Below is a small trained network, with its code and all its weights. Each question gives an input and a target symbol and asks what happens when units are switched off, that is, made to give their printed mean instead of their output.

import numpy as np


def w(rows, s, z=0):
    codes = np.array(rows[::2]) - 128.0
    scale = np.full(codes.shape[1], s)
    scale[-1] = z or s
    return codes * scale


def norm(h):
    return h / np.sqrt((h * h).mean(-1, keepdims=True) + 1e-5)


def f(y):
    return y / 2 * (1 + np.tanh(0.7978845608 * (y + 0.044715 * y**3)))


def softmax(a):
    e = np.exp(a - a.max(-1, keepdims=True))
    return e / e.sum(-1, keepdims=True)


def log_softmax(a):
    a = a - a.max(-1, keepdims=True)
    return a - np.log(np.exp(a).sum(-1, keepdims=True))


def net(x, mask):
    ids = ['αβγδελμξπσφψω'.index(c) for c in x.split()]
    T = len(ids)
    res = E[ids] + P[:T]
    r = norm(res)
    for j in range(3):
        rows = slice(3 * j, 3 * j + 3)
        q, k, v = (r @ M[0][rows].T for M in (Q, K, V))
        z = softmax(np.where(np.tri(T) > 0, q @ k.T / 3**0.5, -1e9)) @ v
        o = O[0][rows]
        res = res + np.where(mask[j], z, o[:, -1]) @ o[:, :-1]
    y = f(norm(res) @ A[0][:, :-1].T + A[0][:, -1])
    res = res + np.where(mask[3:19], y, B[0][:, -1]) @ B[0][:, :-1]
    return log_softmax(norm(res)[-1] @ U[:, :-1].T + U[:, -1])


Q, K, V, O, A, B = {}, {}, {}, {}, {}, {}
E = w([
[127,117,131],'α',
[109,124,118],'β',
[112,113,125],'γ',
[110,119,125],'δ',
[108,124,119],'ε',
[122,132,110],'λ',
[5,152,107],'μ',
[114,110,128],'ξ',
[117,134,110],'π',
[111,122,105],'σ',
[108,133,115],'φ',
[106,130,116],'ψ',
[128,130,113],'ω',
],0.019)
P = w([
[135,138,138],'0',
[83,145,178],'1',
[122,79,85],'2',
[147,163,113],'3',
[83,170,187],'4',
[156,86,113],'5',
[163,207,25],'6',
[9,97,133],'7',
],0.011)
Q[0] = w([
[229,193,23],'head 1',
[153,9,47],'head 1',
[104,74,216],'head 1',
[134,136,126],'head 2',
[150,60,112],'head 2',
[79,169,145],'head 2',
[108,12,74],'head 3',
[117,77,243],'head 3',
[148,167,124],'head 3',
],0.013)
K[0] = w([
[68,247,210],'head 1',
[228,181,130],'head 1',
[149,78,56],'head 1',
[124,129,117],'head 2',
[127,136,185],'head 2',
[154,85,117],'head 2',
[131,183,40],'head 3',
[181,54,61],'head 3',
[127,125,159],'head 3',
],0.015)
V[0] = w([
[6,139,20],'head 1',
[198,162,127],'head 1',
[167,225,83],'head 1',
[142,144,172],'head 2',
[94,147,191],'head 2',
[47,245,201],'head 2',
[108,200,97],'head 3',
[136,177,235],'head 3',
[107,188,67],'head 3',
],0.012)
O[0] = w([
[104,254,185,254],'head 1',
[163,62,164,46],'head 1',
[123,92,223,54],'head 1',
[80,164,140,101],'head 2',
[128,164,116,150],'head 2',
[20,138,86,175],'head 2',
[122,169,190,164],'head 3',
[59,69,167,108],'head 3',
[138,172,166,168],'head 3',
],0.013,0.0074)
A[0] = w([
[121,111,136,162],'neuron 1',
[252,160,125,162],'neuron 2',
[92,128,159,194],'neuron 3',
[39,134,172,197],'neuron 4',
[127,124,130,162],'neuron 5',
[156,125,239,224],'neuron 6',
[125,125,129,88],'neuron 7',
[109,153,171,220],'neuron 8',
[148,144,57,226],'neuron 9',
[153,61,91,186],'neuron 10',
[127,122,136,47],'neuron 11',
[128,127,134,72],'neuron 12',
[134,45,211,214],'neuron 13',
[142,126,162,104],'neuron 14',
[106,64,144,255],'neuron 15',
[135,115,143,65],'neuron 16',
],0.015,0.0012)
B[0] = w([
[119,117,115,116],'neuron 1',
[70,3,109,168],'neuron 2',
[128,90,123,168],'neuron 3',
[93,43,121,253],'neuron 4',
[129,125,126,126],'neuron 5',
[236,79,161,182],'neuron 6',
[127,128,127,121],'neuron 7',
[114,85,135,227],'neuron 8',
[162,92,131,231],'neuron 9',
[62,49,138,158],'neuron 10',
[110,129,121,112],'neuron 11',
[125,131,121,119],'neuron 12',
[93,110,5,142],'neuron 13',
[153,124,133,120],'neuron 14',
[85,121,57,137],'neuron 15',
[133,137,116,105],'neuron 16',
],0.02,0.005)
U = w([
[104,16,20,178],'α',
[147,129,125,4],'β',
[178,51,186,198],'γ',
[123,138,255,122],'δ',
[178,165,65,144],'ε',
[92,142,178,64],'λ',
[112,174,133,122],'μ',
[104,169,132,67],'ξ',
[101,153,156,113],'π',
[142,214,54,184],'σ',
[143,98,210,124],'φ',
[167,194,170,154],'ψ',
[99,169,83,161],'ω',
],0.0096,0.0036)

Each question gives the input, a string of symbols that net reads in full, and the target symbol t.
The units are the heads (3 rows each of Q, K, V and O) and the neurons (one row each of A and B). Each row of codes is followed by its name. A weight is (code - 128) times the scale printed after its matrix; where a second scale follows, it is the last column's (O, A, B and U).
mask holds one flag per unit, heads first, then neurons. A switched-off unit (its flag False) gives its mean, the last column of its rows in O or B, instead of its output. The means were averaged over made-up inputs and are rounded, as every weight is.
A unit's drop is (log p(t) with every unit on - log p(t) with that unit switched off) / (log p(t) with every unit on - log p(t) with every unit switched off).
The circuit of an input: a set's keep is (log p(t) with only the set's units on - log p(t) with every unit switched off) / (log p(t) with every unit on - log p(t) with every unit switched off). Starting from the 12 units with the biggest drops (on a tie, the unit counted first), units are removed one at a time, each time the one whose removal leaves the highest keep (on an exact tie, the one counted first), for as long as the keep stays at least 0.8.
units of the circuit, in order: the units of the circuit, biggest drop first
unit that matters most: the unit with the biggest drop
top k neurons: the k neurons with the biggest drops, biggest first
heads that matter: for each layer, one digit per head in row order, 1 if its drop is at least 0.15 and else 0, layers parted by /
input λ α γ δ β, target σ: units of the circuit, in order : head 1; head 3
input π α ω ε ω, target γ: units of the circuit, in order : head 2
input σ π α δ ξ, target α: top 2 neurons : neuron 2; neuron 6
input ξ γ α α α γ α σ, target σ: top 2 neurons : neuron 4; neuron 10
input α α λ γ α δ ω, target α: heads that matter : 100
input α α β δ γ ω π ξ, target γ: heads that matter : 111
input γ δ ω, target σ: heads that matter : 000
input ψ α π π, target α: units of the circuit, in order : head 3; head 1
input ε π α φ σ, target α: units of the circuit, in order : neuron 2; head 2; head 1
input β ε α γ π β β, target δ: units of the circuit, in order : head 3; head 1; head 2
input ω α α π ε, target α: units of the circuit, in order : neuron 2; head 2; head 3
input γ α ω, target σ: heads that matter : 010
input γ δ γ λ φ, target σ: heads that matter : 101
input γ ξ ξ ω γ ξ, target γ: heads that matter : 101
input α α α ξ δ, target α: heads that matter : 011
input α α α ψ λ, target α: unit that matters most : neuron 2
input π σ δ, target δ: heads that matter : 100
input α π π ψ δ, target δ: heads that matter : 110
input α ω α λ γ, target α: heads that matter : 011
input π γ π, target δ: unit that matters most : head 1
input γ π ξ α γ ω ψ γ, target γ: units of the circuit, in order : head 1; head 2; head 3
input ω α φ, target γ: heads that matter : 101
